Each row is followed by its class; each block has classes of its own.
 51  14 -18 -17 -43 -17  46  13  76 -91  40   7 -19  -7 -50 -22 -10  -4  -5   4 -42  35   0 -83  -1 -32  31 -10 -18  58 -50  10  -4 -> nuzuv
 26 -11  20  10 -31  19  46  40 -34 -29  43  12  15  39  59  68  51   7 -16   3 -39   4 -68 -52  41  -3  16  26 -17  -4 -28  -3 -17 -> zumam
 28  12 -45  -2  -6  20  66  30  72 -94  48  37  -1  13   2  17  -2 -44 -12   8 -16  76 -20 -60  12 -56  72  -4 -19  54 -57 -11  23 -> zumam
 74  23  59 -20  25  23  30  41   8 -53  17  -2 -20 -29  -1  31  24  -4  -7  23  -5  36 -53 -80   1 -10  54   9 -23  14 -11  24  30 -> Vos
 80   2  62  22 -34  58   1 -25  34  -8 -13  -3 -48 -10 -17 -13   9  -8 -24  -4  -2  40 -24 -40  47 -11  12  21  -9  20 -29  44 -38 -> zumam
 75  18  46  -2 -27  20  -3 -15  66   7 -17 -12 -28 -41 -96 -15  -6 -23 -29  21   9 -15  -5  -3  21  -6  16  26 -12   6  -8  19 -29 -> Ketof
 63  11  29 -31   6  38  63  47  -8 -50  79  40 -10  -8  -6  61  38 -10 -27  26  -2   8 -70 -46  34 -26  44  -7  -4  -2  -8   2  16 -> Sef
 37  31  56  51 -31  14   5   2  72  16 -41 -10 -55   0  34 -56  16 -63 -50 -32  39  19  16 -72  -1  15 -10 -33 -20  26 -62  48 -73 -> beva
 60  12  37  25 -32  34 -14 -38  30  74 -78 -29 -19 -47  -4   1 -12  -5 -45 -27  46   5   5  21  25  16  10  46  21 -13 -23  29 -68 -> beva
 69  16  75  23 -34  26   5 -35  54  38 -23 -30 -21  -7 -70 -44  -4 -27 -23  -8  11  -5  11   0  22  11  -5  38 -23  15 -32  24 -53 -> Sef
 15  16  30 -17  35  19   3  51  27 -33  33 -23  13  39  -4  88  39  25  24 -15  -4 -16 -40 -37 -15  19  55  29 -54 -27 -10  19  12 -> nuzuv
 88  11  52  22 -43  72  11 -39  21  94 -34  47 -31 -28  -5 -25   4 -43 -98   1  42 -32  -5   0  64 -13 -30 -10  15   7 -35  24 -20 -> Vos
 12  18  -5 -11  20 -19  36  39  21  -9  55   6  44 -17  13  88  28 -20   6  24 -12  10  -2 -12   3  -7  39  -3  -5  -4 -58  -8  11 -> beva
 73  43  -6 -19 -17 -21  55  45  86 -75  24  41 -11   3 -16  -7  -3  13  -7  -5 -59  77  19 -68  25 -21  36  -5 -25  57 -51  11  15 -> Ketof
 71   3  -4 -35 -24 -33  34   1  70 -83  21  -8  19 -42 -71 -35 -22   9   2  14 -51  32  -8 -47   3 -21  41   1 -21  68 -46   0  28 -> Sef
 58  10  12 -10   4  23  26  18  23  38 -10 -12   7  13  14  46   7  40   6 -36 -12  16  17  -8  37  13  22  38 -48  21  -5  47  13 -> zumam
 89  34  86  15 -33  74  68  -3  33  34  18  34 -57  -9 -38 -24  18 -43 -57 -11   2   4   3 -61  51 -19   5  24  19  21 -44  34 -32 -> nit
 72  11   7  13 -11  44  15 -16  72  -3  11 -11 -13 -51 -22   0 -14   1  -4  25  16   0   0 -30  16 -15  26  -5  -3  40 -32  38  -7 -> beva
 86  26 -49 -17 -54  28  79  -3  63 -38  85  61  -9  -2 -17 -12 -29  14 -11  -5 -36  60  13 -36  46 -54   0 -35  21  64 -47   2  16 -> Sef
 20  22 -34  13 -17 -16  22  -3 100 -28  19 -25  43  38 -40  25 -17  33  41 -11 -41  -4  30 -14 -28  17  27  23 -75  52 -49   6   8 -> Vos
  76   34    5  -12  -42   21   78    9   45  -81   55   21  -47   24  -48  -42  -41   26   17    5  -53   78    0 -105   18  -35   20  -32   -9   57  -39    7   34 -> nit
 30  10  50 -13  20  24  58  29  -5 -10  30 -11  12  13  22  28   6   6   5 -10 -25  13   8 -54   2  17  38  47 -18   8 -15  13  -6 -> nit
 59  48  13  19   4  28  45  53  26   2  27   9   5  41  80 103  52   9  43 -19 -28   7 -35 -57  30  46  15  -8  -6  -8 -57   8 -17 -> zumam
 98  26 -38   8 -51  30  67  18  80 -62  64  17  -8  -7   1  26   5  43  22  -1 -26   9 -31 -67  15 -13  41 -33 -18  59 -49  13 -10 -> beva
 30   7  17 -15  18 -19  15  29  20 -25 -23 -32   2 -56 -41  24  22  29  10   7  -3  11 -34 -11  13  -3  30  60 -14  14  12  34  20 -> Sef
 48   3  38 -15 -28  17  66  28  -4 -29  14 -14   1 -13  20  33  27  -5  -4   0 -13  40 -26 -49  21   1  44  25 -10   0 -41  28  -4 -> nuzuv
 66  22  35 -20  -4  33  35  44 -18 -55  55 -12 -19   5 -11  95  29  30   8  17 -25   9 -76 -64  12  -8  64  40 -34   7   2   6 -12 -> zumam
 66  40   2  13 -34  -3  26  18  41 -11 -29  -8  -2  35 -17  15  -9  30  -6 -10 -23  30 -17 -36  29   5  32   4 -72  44 -44  -9  13 -> zumam
 80  17  19  -2 -44  20  14 -12  41  17   0   9 -32 -31 -39 -12   1 -36 -25 -15  25  12 -23 -34  10 -19  13 -17   5   4 -43  27 -14 -> Fupi
 74  12 -29   5 -67  23  61   5  42 -39  36  23  -9   9   1 -19 -27  32 -25  -4 -28  26 -18 -51  27 -30  25  11 -27  51 -36   5 -17 -> Ketof
 65  -8  -4  -7 -39  28  58  -4   8  -5  31  36   7  -4  13 -14 -18 -13 -47  -7 -13  39 -12 -34  44 -44  32  12 -21  61 -64 -16  10 -> zumam
 50  30  54  48   3  83  18   9  76  -1  11   6 -37 -14 -30  12  20 -66 -60  10  62  16 -57 -60  32 -46  24  26 -11  -7 -42  30  -1 -> nit
 22  12  62  16  -8 -13 -21  -8  48  43 -78 -23 -36  -8 -44 -35   5 -60 -35 -25  34  -4  13 -17 -10  25  -4  45  -8  -7 -19  22 -61 -> Fupi
114   0  28 -17  -4  60   7 -15  65 -10  54   6 -42 -32 -73  -8 -16  -3   6  11   2 -11 -20 -58  12 -33  21  29  21  20  13  40 -20 -> Fupi
 36  29 -69   5 -34  37  63   4  52 -26  42  54  -5  38  31  29 -17 -10  -1 -30  -6  66  -4 -22  24 -37  43 -46 -10  35 -81 -10  25 -> zumam
 58   7  -5   4 -43  28  65   9  24 -37  71  57 -22  41  15 -22  -3   8 -17  -7 -25  23  -5 -70  12 -29  27 -21 -41  62 -58  10 -14 -> Fupi
 59   2  35   5 -22  52   0 -47  44  24  -2  -5 -27 -31 -56  -9 -23 -18 -29  16  12  -2  11  -9  14 -14   2  28   9  14 -12  35 -25 -> Vos
 11  13 -21   9 -26   2  48   5  60 -30  21   0  -3  25 -13   3 -30   8  -9  -4  -2  51  24 -25  -5 -17  34  11 -43  50 -43   3 -15 -> beva
 18  15  64   5   4   5  14  49   7  -9 -25 -36  19  28  21  50  48  11  10  -6  -3  -9 -38 -30 -18  47  43  55 -72   1  -6  13 -19 -> Fupi
 78  24  35  -7 -23  43  23   4  36 -14  23  51 -46 -21 -13 -25   6 -52 -57  -7   2  22 -22 -47  27 -34  23 -10  39   1 -41   2 -34 -> Ketof
 87  -7  19 -11 -34  84  -1 -52  17  63  13  30 -31  -9 -32 -20 -26  -3 -58 -27  26  -4   4   2  53 -43   9  -1  28 -19 -25  37  -7 -> nuzuv
 78  31  54  17 -82  23  23 -14  12  24 -48  15 -66  -6 -32 -21  -1  -2 -74 -23  11  39 -22 -22  51  -5  -1  20  -6  -7 -33  30 -64 -> Ketof
 62  39 -31 -12 -30  21  59  28  54 -41  35  50 -37  -3  -9   0 -16  13 -26 -21  -6  80 -12 -47  29 -56  37 -13 -10  36 -46  22  27 -> Ketof
 50  16 -32  -7 -56   2  84   5  20 -17  76  50  -7  19  13 -13 -32  15 -22  -9 -48  34  32 -44  25 -32   9  12  -6  58 -59  -5 -34 -> Ketof
 22  10  -1   7  58  25  27  46  46  24  28   6  50 -25  42  98  40 -32   5  22  25 -30 -41 -22  13   4  16  35   2 -12 -36   4  43 -> Vos
 28  23  11 -17  15  42  28  59  24 -74  85  32 -22  53  27  88  39  14  10   7 -21  13 -65 -92  13 -13  31 -32 -10 -23 -27  20  24 -> nuzuv
 46  31 -37   8 -61 -20  45   0  32 -61 -18  -5  14  21  31 -19 -15  59  13 -13 -39  11  10 -19  -9  47  28 -29 -64  65 -20 -14 -44 -> Sef
 80  12  74  -1 -29  58   6 -45  12  19   7  14 -44   3 -36 -54 -22  -7 -28   6  -7 -11   8 -20  27  12  -8  -6  12  20 -19   8 -52 -> Sef
 31  -7 -56  -1 -50  27  56 -32  22 -41  52  -4  13  10   9  -4 -44  51  35   9 -19  -7   6 -22 -25   7  29 -30 -49  61 -27   6   4 -> Vos
 79  23  -7 -14 -60   3 108  11  47 -78  70  35 -15  17 -73  -1  -8  29  17   1 -64  36 -16 -73  26 -22  44 -18 -25  56 -76  -9  25 -> nit
 60  33  40  16  21  18  58  61  -9  51  18  16  33   4  94  51  50  10  -9  -3   4 -47 -25 -52  20  38   5   8 -55  32 -47   0  17 -> Vos
 33  45   8  10  20  33  60  71  44  22  32  37  35  13  65  76  50 -37 -31  -7  10   6 -11 -15  28  -4  38  22 -25  -1 -49   1   6 -> Ketof
 58  42 -23  10 -60 -23  45  12  67 -21 -20  -6   6 -17   9  -1  -4  -4   2  -5 -12  36   8 -31   6  16  15 -53 -10  40 -66 -11 -11 -> beva
 34  14  64  13  -2  32 -18 -20  50  29 -18 -22 -36   1 -71   8   1 -53 -23   1  23   4   7  -3  17  -1   6  34 -17   0 -16  18 -37 -> zumam
 72  19  13  16 -32  44  -6 -35  45  24 -30 -26 -13 -44 -49   6 -21   2 -35  -8  37  14 -12   0  28 -14  14  19  -4 -16   2  29 -14 -> nit
  45   28  -27  -15  -64  -20   97   12   41 -104   49   40  -22   14  -14  -29  -12   -2   -6    5  -69   64    6  -77    7  -21   39  -42  -10   72  -73    7  -13 -> Sef
 54 -13  44  -7 -54 -12  -1 -34  59 -37 -38 -59 -26 -42 -95 -31  -6  25   8 -14 -26  17   7 -25   3   9  22  61 -21  26 -19  55 -44 -> nuzuv
 70  18  -7   1  22  60  75  47  49 -27  64  21  -8   6  34  78  17  19  23   5  -1  36 -45 -71  31 -23  58  12  10   7 -51  37  28 -> beva
 80  10  26  -8 -43  36  14 -19  46 -26 -11  -6 -39 -25 -59   1 -10  26 -20  12   1  13 -14 -30  32  -5  23  10 -20  20 -11  35 -18 -> nuzuv
  43   29   22    0  -14  -20   68   27   95  -65   38   44  -40   27  -58  -26    5  -28  -14    0  -40   32    8 -103    4  -20   18  -24  -50   78  -94   25   25 -> Vos
 68  19  14  -9  18  56  58  13   1  16  31  -1  19   5  31  63 -14  54  15 -14  -4  10  -6 -31  24  17  50  42 -27   4 -19  16  11 -> nit

A new block, with new classes.
-65 -21  16  -4  32 -42  20   2  25   2  20 -42  43  15  67  17 -39 -52   1  12 -39 -60  50  -9  26  -8  21 -14 -35   4  -4 -18  -9 -> mola
 -4  -3  -7  29  46  -3 -47 -19 -44  -5  -6 -27  -3 -32   7  -5 -23  48  10  -5 -13 -21  11   8 -31  -6   5  14   7  25   0   4   6 -> soni
 25  19  15  32  38 -25 -35   4 -73  28  22  -2   3   6  -5 -45  20  -5   2 -25  35 -38  -6   4   6   5 -28  33  -5  -7 -20 -19 -44 -> tema
-24  -3   1  25  10   5  11 -40 -11 -22   6  11 -12   4 -27  10 -13  -1   4  22 -17   6  24  34  13  20 -13   6 -19  17 -17  11  10 -> bolo
-18  39 -53  92  76   9 -13 -45   2 -28  25  24 -28   4  16   3 -18  60 -17  41  -3 -37  81  43  14  20   9 -28  20  19  16  -5  -5 -> Nabib
-62 -62 -31   5 -24   7 -34 -44   0  -6  49 -13  12 -23 -39  14 -17  -5 -20 -12 -15 -43  16 -23  49  23  28 -12   7 -20  15  18  -6 -> Tesim
-33 -65  14 -26 -89  18  19 -70  10   9   3  35  62 -27   7   9   0 -20 -38 -38  -5 -36   7 -48  -7  -9  18 -75  30  -2   4  10  36 -> puse
-23  12 -15  25  48   4 -16 -11  -3 -22   3   6 -11  12  -8  -2 -24  12  24   9  -7 -18  22  21   1  21  10   4   1  30  -4  10 -14 -> Tepom
 11  17  46  11  41 -17  -3   3 -36  44  12  15   8  18   0 -35  15 -12  -4 -16  49 -32   1 -20  -9  13 -22  25   1  11 -33   5 -59 -> tema
 -4 -13 -71  19 -55 -31 -23 -12 -36  27  68  -2  10   0 -41   6   0  -1 -43 -36  -5 -46  69  25  51 -11  -7 -47  15 -33 -12 -15  15 -> lir
-51  35 -14  35  56  -5 -48   1 -30 -24  -2 -24 -10   6 -29 -23 -13  18  19  23  -6 -27   9  35   9  34   2  35   1  14 -21   5 -21 -> Tepom
-48   9 -49  72 -30  29 -16 -65  20 -16  27  -2  14 -25 -59  13 -11  22  -9   9 -28 -39  -7  24  68  34  -5  -8  16 -42  -2  31 -17 -> tema
  5 -19 -12   4 -24   6  31 -80  -4  20  32  23  29  -3 -13  11  20  31 -11  -5 -18 -38   8  21  63   7  -9 -16  -4 -43  -8  -3 -40 -> puse
-45 -27   6 -11  48 -49  -5  24  12  36  38 -37  54  17  53 -10 -30 -42 -15 -15  -2 -60  32 -24  25 -29  33  10 -15 -22 -28 -37 -26 -> Tesim
 14 -45   6 -12 -19 -18 -59  62 -56  -5  15 -30  20 -14   0   9 -51   3  10   0 -30 -12  13 -33  -2 -29 -14  37  10 -46 -18   3  37 -> Nabib
 72 -23  24   6   7 -28  13  19  -2 -18  -2  57  56  45  24   6 -33   3  12  18   0 -11  28  13 -15 -39 -25  30  18 -37 -24  -6  20 -> tema
-21 -53 -41  31 -13  -6  -3 -53 -18   4  38  15  31  -3 -10  19 -29   8 -24   1   2 -31  38  -5  30   8 -12 -15  21 -17   1  16  -6 -> mola
-10 -34 -67  48  -3  -7 -10 -71 -32   3  51 -18  45 -29 -12  16 -21  22 -17 -11 -26 -48  44  10  59   5   1 -34  10 -52  13  -6  -5 -> Fifin
-21 -17  40  46  35 -67 -25 -50 -35  -3  36 -17  -7  -2  41 -26 -28 -16  -1 -31 -12 -79  15  23   9 -17 -15  11 -34  39   7 -51 -18 -> mola
-49 -23 -44  43 -19   7  20 -65   0  17  63  23  30 -38 -31   1 -23  -3 -19 -12  -8 -25  30   6  51   7  -5 -47   9 -30  -2  -7  -8 -> lir
  17    0 -114   59   40   29  -50   28   84   51  -45  -15  -52   62   21  -49   37   83  -52   20   56  -31  -27   85  -70  -53   53   75   11   19  -50   46  -61 -> Lapup
 -20 -106   68  -36    4    5  -52   16   -6  -45  -19   -4    7   15   -3   23  -52  -36  -13   -3  -27  -21    8  -69  -77  -11   18   53   -6   21  -16   68   15 -> Tesim
 53  19  36   9  38 -44  -4 -14 -92  43  16  12  -1  13  17 -40  22   6 -19 -25  57 -35  18 -11 -10  -3 -29  16 -22  11 -38 -58 -17 -> bolo
 23  22  33  14  42 -38 -19 -12 -83  26   2 -10  37   8 -24 -39  18   6 -15 -19  34 -37  16   2  -5  20  -5  12  -3  15 -14 -26 -16 -> tema
-54   1  14   4  37  -8 -17  34  53  22  17 -48  49 -23  68 -30 -27 -81   5   8 -44 -45   4  33   2 -44  45  39 -28 -20 -21 -78   3 -> tema
-23  -2  35  37  45 -11 -47   2 -19 -10 -10  40 -19  35 -39 -39   6 -15 -15   6  54 -45  -4  -8 -21  11   4  27  -7  29 -20 -14 -16 -> Tesim
-48  29 -14  50  34   2  -9 -42  26 -45 -56  33  16  18 -28 -18  17  34 -56  31  27 -20  17   9 -34  49  12  -3  15  22   9  24  48 -> Gar
 -2  31 -30  35  41  13 -12  -7 -36 -36 -26  -1   1  26 -38 -14  46   4  10   7  23  -5   4  17  28  35 -13  -5 -31 -16  -2  11 -13 -> Fifin
-57   3   2  14  60 -40  -2   6  17   9  39 -53  42  -4  91   4 -22 -14  25 -20 -15 -56  20  -7  41 -12   7  10 -35 -20 -26 -20 -42 -> Tepom
-28 -49  36  -5 -49   3 -23  -8  26  -4  -9  -5  62  -9  14  19   3   9  -7  27  -3  21 -24 -11 -16 -30  31 -32   9 -21  -7 -17   4 -> Nabib
-40   0  -4  10  65 -40  14  28  12   8  35 -10  48  31  29   8 -29 -30  14  12  -3 -47  57  -3  41  -7  17  10 -31 -18 -31 -32 -28 -> Fifin
 30 -10  29  20  24 -14 -30 -15 -58  40  -3  -8 -12  24  21 -26  20   4   8  -3  33 -32  -4   8 -27 -15 -18   6 -25  10 -35 -10 -56 -> bolo
 -2 -36  30  -1 -22 -24  -9  26  21 -10 -10  10  26  15  31  -4 -21   5   3  12  -2 -20 -25 -19 -21 -41 -12  21 -10 -47 -25  16   0 -> lir
-15  27 -17  -2 -23  -5  28 -28 -14  29  52  -1  21 -17 -21   9  -7  60  -6   9  -8 -44  42 -20  57  19   0 -44  20 -34 -24  -8 -35 -> lir
-10 -16  -1  12  25   5 -13 -28  -3 -17 -11   4  -9  13 -32 -13   1   6 -16   7  -7 -20   8  22 -11   3  18  11  -3  22  -3   7   4 -> Tesim
-43 -27 -27  15  11  -7 -14 -45 -36  -1  53  -6  35 -13 -39   1 -21  10 -11  -3  -8 -43  47 -17  50  36  -2 -17  -4 -43  -5  23 -29 -> lir
-13 -14 -22  20   2   0 -33  33  11   3 -14 -10 -24  31   1  32  -4  50  12   7  -7 -37  13 -17 -18   8   8  -7  -3  16  -3  61 -21 -> Gar
-24 -39  18 -38 -33 -49 -11  45 -32 -28  27  18  20  41  41   5 -31 -37   9   7 -42 -13  17 -20  -6 -27 -21  15  29 -29 -19  19 -11 -> puse
-19 -61  15   5 -26 -16 -42  36   8 -43  21  36  29  44  45  -3 -29 -23  24  20  -1 -39  16 -23 -24 -40  -2  21  -3 -19 -30  23  -9 -> Lapup
-31 -15  -3  20  22 -33   9  16  43  20  45  -9  15  23  66  10 -36 -22   7   3 -22 -58  39  -4  23 -34  -1 -10 -23 -39 -25   6 -50 -> lir
-77 -19  33 -11  47 -66 -26  59  21  34  28 -47  26  16  69  18 -50 -52  -8 -21 -12 -51  37 -30   9 -15  22  22 -17  -8 -21 -10 -29 -> puse
  0  -5  27  24   6 -34 -43  -6 -69  23  33  -1  -2   8   3 -43  37 -20 -10   0  34 -35   6  21  -1  -9 -23  18 -26  -4 -18 -33 -41 -> Lapup
-55  21  50  -1  22 -46  45  12  52   2  50   4  59   1  44  16 -25 -48  17  -7 -15 -37  37  -6  70  -1   9   2 -33 -12 -20 -53   1 -> tema
-10 -32   3   5 -32 -27   1 -73 -25   9  51   2  41 -15 -32   6 -13  24 -14 -27  -7 -52  41  -7  57  15 -16 -37  -5 -41  -3  12 -12 -> lir
 -7   4   7  26  -9 -17 -21 -20 -36 -35  10  17 -22   9 -61   0   1  32   3  -8   7  -4   0   0  19  29 -31  -2  -8  -9  -1  37 -10 -> lir
-25 -46 -42  33 -16  -2 -37 -52 -14 -12  45   4  34  -1 -39  17 -27  47 -24  -7  -6 -49  34 -24  50  20  17 -11  14 -33  -6  28 -14 -> Nabib
-33 -21  15   0  31 -40  31  -1  27  10  31   2  51  18  27  -9 -19 -64  22 -22  -3 -40   3 -12  57 -15   7   6 -53 -27 -14 -37 -22 -> Fifin
-16 -50 -53  15 -29  19 -14 -88 -30   5  20 -28   9 -10  -6  14   0  50 -43 -10 -15 -60  39 -13   5  20  19 -22   6  -2 -16  57 -16 -> bolo
 27  -7 -25 -44 -31  -6   0  21 -42  -7  32  24  36 -30 -16 -10 -23 -34  10 -15 -25  41 -10 -24  24 -20 -10   9  32 -46  -3 -57  43 -> soni
-55  15  16  21  53 -36  -3 -37  39  -1  46 -41  35   0  47 -28 -18 -80   5 -27 -38 -72  28  30  78  12  -6  29 -44 -44  -3 -20 -34 -> tema
 47 -29  30 -32 -39   6 -39  15 -18 -26 -35  -9  32   6  53 -15  20  49 -13   7   0 -27 -26 -53 -49 -39  18   7  12 -31 -21  -6  15 -> Nabib
-41  21  -4  47  44   3 -25 -20   0 -12  -2  -6 -51   1 -39  -8  -2  52 -13  23   8 -31   0  21   6  27   5  27   5  28  -5  23 -22 -> Tesim
-20  19 -15  29  54  10 -17 -22 -15 -20   3  -4  -2   0  -7 -13 -18  -1  11   4 -20 -13  21  31 -12  14  18   5   2  35 -12 -16 -12 -> Tepom
 58  93   7  45   8 -30 -19 -21 -78 -12  18  -8 -52  -9 -48  -2  45  42  12 -12  11 -28  20  50  86  33 -56  -8 -33  -7  10 -88   8 -> mola
-36 -21  47  11  15   4  61 -80  20  19  88  26  17 -97  40  30 -80  17  -3  32 -61 -56  44 -23  40   7  -2  27   2  -7  -1 -60  15 -> Tepom
-17  21 -12  37  15   6 -17 -10 -17 -13 -17   0 -28  21 -11 -10   3  21   7  22   8 -15  10  32  -7  10  -9   5  -9  21 -28  13  -5 -> bolo
 -1 -29 -32  39   5  -9 -55  -6 -74  23   3 -14   5   4 -42 -33  21  -3 -15 -19  35 -35 -38  -1   7   1  -2  24 -20  -3 -12 -29 -30 -> mola
-67 -12  -6   3  16 -10   7 -46  -5  21  71 -16  14 -43 -45   5 -66  15   9 -29 -17 -22  31 -36  65  48  -7 -13  15 -20  -3  32 -41 -> lir
-28 -20 -25  63   6   6  15 -86 -75  -7  24 -10   4 -22 -43 -10  37  65  33  93 -51 -48 -45  74  62  18   8   4 -55 -12  31 -45 -60 -> mola
-34 -20  25 -53 -30  13 -44   7  -8  -7  21 -26  -5 -49  17  -2 -52  36  40  30 -35  -4  42  11 -15   0  20   4  40  18  -6 -26  42 -> bolo
-22 -17  -5  13  25   0 -54 -16  -5 -15   8 -25 -28   9  34  -5 -13  47  14  29  -3 -51  25  12  -6  11   7  33  -8  -5 -15  24 -30 -> bolo
-22  -4  16   7  29  11  -7   5 -10 -13 -22 -20  -4  -5 -31   7 -25  21  -3  13 -21   2   5 -15 -18  15  24  11 -11  32  -7  21  14 -> Nabib
-58  -8  15  10  53 -45 -10   8   8 -16  25 -36  29  20  53  11 -18 -14  -5   4  -9 -58  44  -4  26   2   9  32 -41   7 -26 -23 -18 -> mola
-29 -23   3  -6  43 -27  24   3 -21  27  21 -27  67  19  62   8  -2 -60  -1 -27 -26 -35  33  -7  26 -22  -1 -11 -36 -32 -31 -11 -40 -> puse
-45 -11  -1  18  30   4 -24  22   5 -28   8   7 -20   8  -6   0 -25  -7  13  14  -6 -12  16  -2  -3   2   6  11   8  17  -4  13   4 -> Tesim
 26  15  31  22  43 -35 -15  14 -77  25  12  22  25  47  -3 -36  33  -3  31 -13  53 -56  17  -2  13   8 -23  -4 -22  11 -22  -8 -54 -> tema
-14  40  -2  39  38   6  -1   3 -30 -38   3  31   1  -3 -48 -13  -7  10  14  13  15  22   1   7  15  22 -25  25   8  -1 -28 -24   3 -> Fifin
  1  35 -25  -7  52 -30  20  16  37  -5  42  13   8  54  22  18 -15 -67 -11  -2  -4  17 101  23  32  14  27 -44  -7  11  10 -32 -19 -> Lapup
-36   0 -62  30  22  -5  -7 -59 -14  -7  61  -2  31  -6 -27   7 -16  27 -16  -6 -14 -34  31  10  62  33  14   7  13 -24 -21  -6 -40 -> Tepom
 58 -78  -5 -39 -73  -7 -14  34 -23 -28  -1  62  62  60  21  26 -20 -40  11  20  -1  19  51   3 -32 -58 -13 -21  22 -37 -39  -6  55 -> bolo
 -1 -12 -19  10 -25  14  22 -79  -3  -1  29  45  28 -19 -23  14  -9  28  -7   1  -7 -23  23 -15  34  14  -9 -39  27 -16  -2  13  -3 -> soni
 48  53  63 -16  28 -26 -40  14  31  -4 -74 -29  14   8   7 -26  17  63  -3 -11  62  -7 -14   1  -1  13 -27  24  -8 -63  -8   2  25 -> lir
-50 -18  11  15  56 -36  -1  14   5  12  47 -18  34  23  39   5 -28 -43  19  -4  -6 -61  40 -21  39  -5   2  17 -39 -20 -33  -8 -58 -> Fifin
 25   4  14  18  36 -41 -28 -33 -70  14   9   3  32  36 -22 -23  24  -3  -5 -10  12 -69   3 -10  19   4   0   7 -37 -11 -25 -24 -52 -> soni
  5 -18 -82  42  12 -53 -80  38 -69 -30  41  36   5  57  33 -60 -28  18   1 -47  62 -32   7 -15  -1 -26 -53  39  72 -26 -41  12 -29 -> mola
